Here is a tiny trained network, its code and every weight. The questions are about switching its units off for an input and a target symbol, where a switched-off unit gives its printed mean instead of its output.

import numpy as np


def w(rows, s, z=0):
    codes = np.array(rows[::2]) - 128.0
    scale = np.full(codes.shape[1], s)
    scale[-1] = z or s
    return codes * scale


def f(y):
    return np.maximum(y, 0)


def softmax(a):
    e = np.exp(a - a.max(-1, keepdims=True))
    return e / e.sum(-1, keepdims=True)


def log_softmax(a):
    a = a - a.max(-1, keepdims=True)
    return a - np.log(np.exp(a).sum(-1, keepdims=True))


def net(x, mask):
    ids = ['εηθμξψ'.index(c) for c in x.split()]
    T = len(ids)
    res = E[ids] + P[:T]
    u = 0
    for l in range(3):
        q, k, v = (res @ M[l].T for M in (Q, K, V))
        z = softmax(np.where(np.tri(T) > 0, q @ k.T / 3**0.5, -1e9)) @ v
        res = res + np.where(mask[u], z, O[l][:, -1]) @ O[l][:, :-1]
        u += 1
        y = f(res @ A[l][:, :-1].T + A[l][:, -1])
        res = res + np.where(mask[u : u + 12], y, B[l][:, -1]) @ B[l][:, :-1]
        u += 12
    return log_softmax(res[-1] @ U[:, :-1].T + U[:, -1])


Q, K, V, O, A, B = {}, {}, {}, {}, {}, {}
E = w([
[14,187,187,94],'ε',
[107,84,154,36],'η',
[106,154,74,2],'θ',
[93,72,187,140],'μ',
[251,160,148,122],'ξ',
[72,172,130,91],'ψ',
],0.017)
P = w([
[172,2,218,70],'0',
[75,184,133,222],'1',
[84,197,138,176],'2',
[77,197,148,147],'3',
[72,198,148,122],'4',
[75,185,156,118],'5',
[76,184,163,107],'6',
[74,178,164,97],'7',
[78,174,169,89],'8',
],0.0086)
Q[0] = w([
[68,100,88,163],'L0H1',
[55,151,248,145],'L0H1',
[115,64,10,128],'L0H1',
],0.015)
K[0] = w([
[92,254,138,230],'L0H1',
[234,244,255,144],'L0H1',
[36,153,12,224],'L0H1',
],0.0091)
V[0] = w([
[83,82,146,203],'L0H1',
[21,41,107,94],'L0H1',
[85,253,226,14],'L0H1',
],0.0052)
O[0] = w([
[40,254,167,54,67],'L0H1',
[8,22,131,115,25],'L0H1',
[85,32,33,153,254],'L0H1',
],0.0069,0.0031)
A[0] = w([
[169,205,42,117,46],'L0N1',
[130,127,129,135,101],'L0N2',
[140,106,172,112,50],'L0N3',
[108,117,164,147,122],'L0N4',
[110,63,245,130,112],'L0N5',
[88,121,90,75,53],'L0N6',
[180,193,124,160,56],'L0N7',
[77,148,144,120,1],'L0N8',
[132,150,113,127,42],'L0N9',
[75,194,124,195,58],'L0N10',
[154,56,163,190,61],'L0N11',
[104,166,46,163,89],'L0N12',
],0.012,0.0079)
B[0] = w([
[115,253,91,147,152],'L0N1',
[106,129,137,126,128],'L0N2',
[165,159,130,78,137],'L0N3',
[155,151,98,133,176],'L0N4',
[130,176,67,110,255],'L0N5',
[119,103,132,180,170],'L0N6',
[61,139,128,162,166],'L0N7',
[179,113,82,148,144],'L0N8',
[112,119,98,158,128],'L0N9',
[156,94,147,89,163],'L0N10',
[161,142,146,93,164],'L0N11',
[148,159,128,99,143],'L0N12',
],0.012,0.0073)
Q[1] = w([
[110,100,157,255],'L1H1',
[225,197,160,69],'L1H1',
[88,110,47,159],'L1H1',
],0.0073)
K[1] = w([
[161,77,111,108],'L1H1',
[201,157,188,254],'L1H1',
[132,185,152,35],'L1H1',
],0.008)
V[1] = w([
[207,114,255,17],'L1H1',
[43,183,89,106],'L1H1',
[33,109,140,84],'L1H1',
],0.0069)
O[1] = w([
[88,175,234,33,110],'L1H1',
[30,121,137,254,253],'L1H1',
[145,149,179,171,73],'L1H1',
],0.0061,0.0035)
A[1] = w([
[129,129,126,118,60],'L1N1',
[66,140,150,122,60],'L1N2',
[92,198,106,119,171],'L1N3',
[135,105,86,153,93],'L1N4',
[120,185,114,228,84],'L1N5',
[73,54,144,160,116],'L1N6',
[110,130,155,207,115],'L1N7',
[200,153,205,246,116],'L1N8',
[149,143,174,220,67],'L1N9',
[88,125,187,134,162],'L1N10',
[152,176,154,94,2],'L1N11',
[191,84,130,64,214],'L1N12',
],0.011,0.0085)
B[1] = w([
[113,91,170,105,128],'L1N1',
[133,124,76,145,145],'L1N2',
[94,126,27,166,254],'L1N3',
[138,153,219,142,144],'L1N4',
[172,60,199,114,202],'L1N5',
[235,195,107,174,164],'L1N6',
[167,140,110,66,160],'L1N7',
[192,141,70,7,167],'L1N8',
[193,126,156,30,141],'L1N9',
[87,111,93,105,159],'L1N10',
[178,173,255,161,145],'L1N11',
[49,56,106,204,196],'L1N12',
],0.0075,0.0099)
Q[2] = w([
[140,154,204,35],'L2H1',
[161,114,102,82],'L2H1',
[149,154,2,158],'L2H1',
],0.014)
K[2] = w([
[57,221,182,212],'L2H1',
[137,216,95,48],'L2H1',
[243,150,90,1],'L2H1',
],0.0083)
V[2] = w([
[42,65,73,124],'L2H1',
[119,2,88,15],'L2H1',
[207,40,176,236],'L2H1',
],0.0075)
O[2] = w([
[159,142,205,2,123],'L2H1',
[48,80,177,31,173],'L2H1',
[164,89,13,61,1],'L2H1',
],0.0077,0.0068)
A[2] = w([
[202,100,175,26,160],'L2N1',
[104,220,136,82,101],'L2N2',
[145,32,168,91,8],'L2N3',
[93,84,239,97,83],'L2N4',
[78,116,171,254,181],'L2N5',
[28,145,29,131,62],'L2N6',
[180,83,165,124,79],'L2N7',
[213,107,64,139,30],'L2N8',
[113,100,80,144,30],'L2N9',
[213,172,156,158,102],'L2N10',
[186,32,110,136,55],'L2N11',
[166,128,51,27,64],'L2N12',
],0.0094,0.011)
B[2] = w([
[148,34,179,203,172],'L2N1',
[220,116,134,122,173],'L2N2',
[152,254,95,87,138],'L2N3',
[105,104,46,153,169],'L2N4',
[169,175,140,60,251],'L2N5',
[144,126,210,204,179],'L2N6',
[192,148,165,60,132],'L2N7',
[20,139,173,107,151],'L2N8',
[80,161,150,114,136],'L2N9',
[108,77,184,170,150],'L2N10',
[91,167,170,176,145],'L2N11',
[176,181,182,184,164],'L2N12',
],0.0089,0.014)
U = w([
[214,157,90,188,17],'ε',
[97,80,105,121,147],'η',
[102,109,112,189,92],'θ',
[193,86,156,168,99],'μ',
[120,156,140,100,158],'ξ',
[179,108,2,134,254],'ψ',
],0.011,0.0089)

Each question gives the input, a string of symbols that net reads in full, and the target symbol t.
The units are the heads (3 rows each of Q, K, V and O) and the neurons (one row each of A and B). Each row of codes is followed by its name. A weight is (code - 128) times the scale printed after its matrix; where a second scale follows, it is the last column's (O, A, B and U).
mask holds one flag per unit, layer by layer, with each layer's heads first. A switched-off unit (its flag False) gives its mean, the last column of its rows in O or B, instead of its output. The means were averaged over made-up inputs and are rounded, as every weight is.
A unit's drop is (log p(t) with every unit on - log p(t) with that unit switched off) / (log p(t) with every unit on - log p(t) with every unit switched off).
The circuit of an input: a set's keep is (log p(t) with only the set's units on - log p(t) with every unit switched off) / (log p(t) with every unit on - log p(t) with every unit switched off). Starting from the 12 units with the biggest drops (on a tie, the unit counted first), units are removed one at a time, each time the one whose removal leaves the highest keep (on an exact tie, the one counted first), for as long as the keep stays at least 0.8.
circuit, biggest first: the units of the circuit, biggest drop first
unit that matters most: the unit with the biggest drop
k most important neurons: the k neurons with the biggest drops, biggest first
top k neurons in layer l: the k neurons of layer l with the biggest drops, biggest first
input θ θ ξ ξ ξ ε ξ μ θ, target μ: circuit, biggest first -> L0H1, L2H1, L2N12, L2N1
input μ η θ ξ η μ ξ, target ξ: top 2 neurons in layer 0 -> L0N10, L0N11
input μ μ μ ψ μ μ, target ξ: top neuron in layer 0 -> L0N5
input θ η μ μ μ, target μ: 4 most important neurons -> L1N12, L2N12, L2N1, L0N6
input η μ μ μ θ, target η: circuit, biggest first -> L2H1, L0H1, L2N4, L0N5
input η θ θ ε η ψ μ, target η: circuit, biggest first -> L2H1, L0H1
input η ε θ μ μ θ ψ, target η: circuit, biggest first -> L2H1, L2N4, L0H1
input ξ ξ μ ξ ξ ξ ψ, target ε: circuit, biggest first -> L2H1, L0N1, L1N12
input ξ μ μ ε μ ε ξ ε, target ε: circuit, biggest first -> L2H1, L0H1, L2N6
input ε θ ξ μ μ ξ θ ψ, target θ: 3 most important neurons -> L2N6, L1N3, L0N10
input ψ μ μ μ ξ ξ μ ξ, target ψ: 3 most important neurons -> L1N5, L0N10, L2N6
input ξ ε ψ ξ μ ξ ε, target ε: 2 most important neurons -> L2N5, L2N6
input μ μ η μ μ, target ξ: circuit, biggest first -> L2H1, L0H1
input ξ μ θ μ μ, target ψ: unit that matters most -> L1N12
input θ μ μ, target μ: 3 most important neurons -> L1N12, L2N1, L2N12
input ψ θ ε μ μ θ η, target ψ: 3 most important neurons -> L1N6, L0N5, L0N6
input ψ ε μ μ η η, target ψ: 2 most important neurons -> L1N6, L0N6
input μ ε μ μ ε ψ θ ξ, target μ: 2 most important neurons -> L0N5, L2N1
input ε ψ μ ξ μ ξ, target θ: 2 most important neurons -> L0N5, L1N5
input ξ μ μ μ θ μ ξ ξ ψ, target ε: top 2 neurons in layer 1 -> L1N12, L1N8
input θ μ η, target μ: unit that matters most -> L0H1
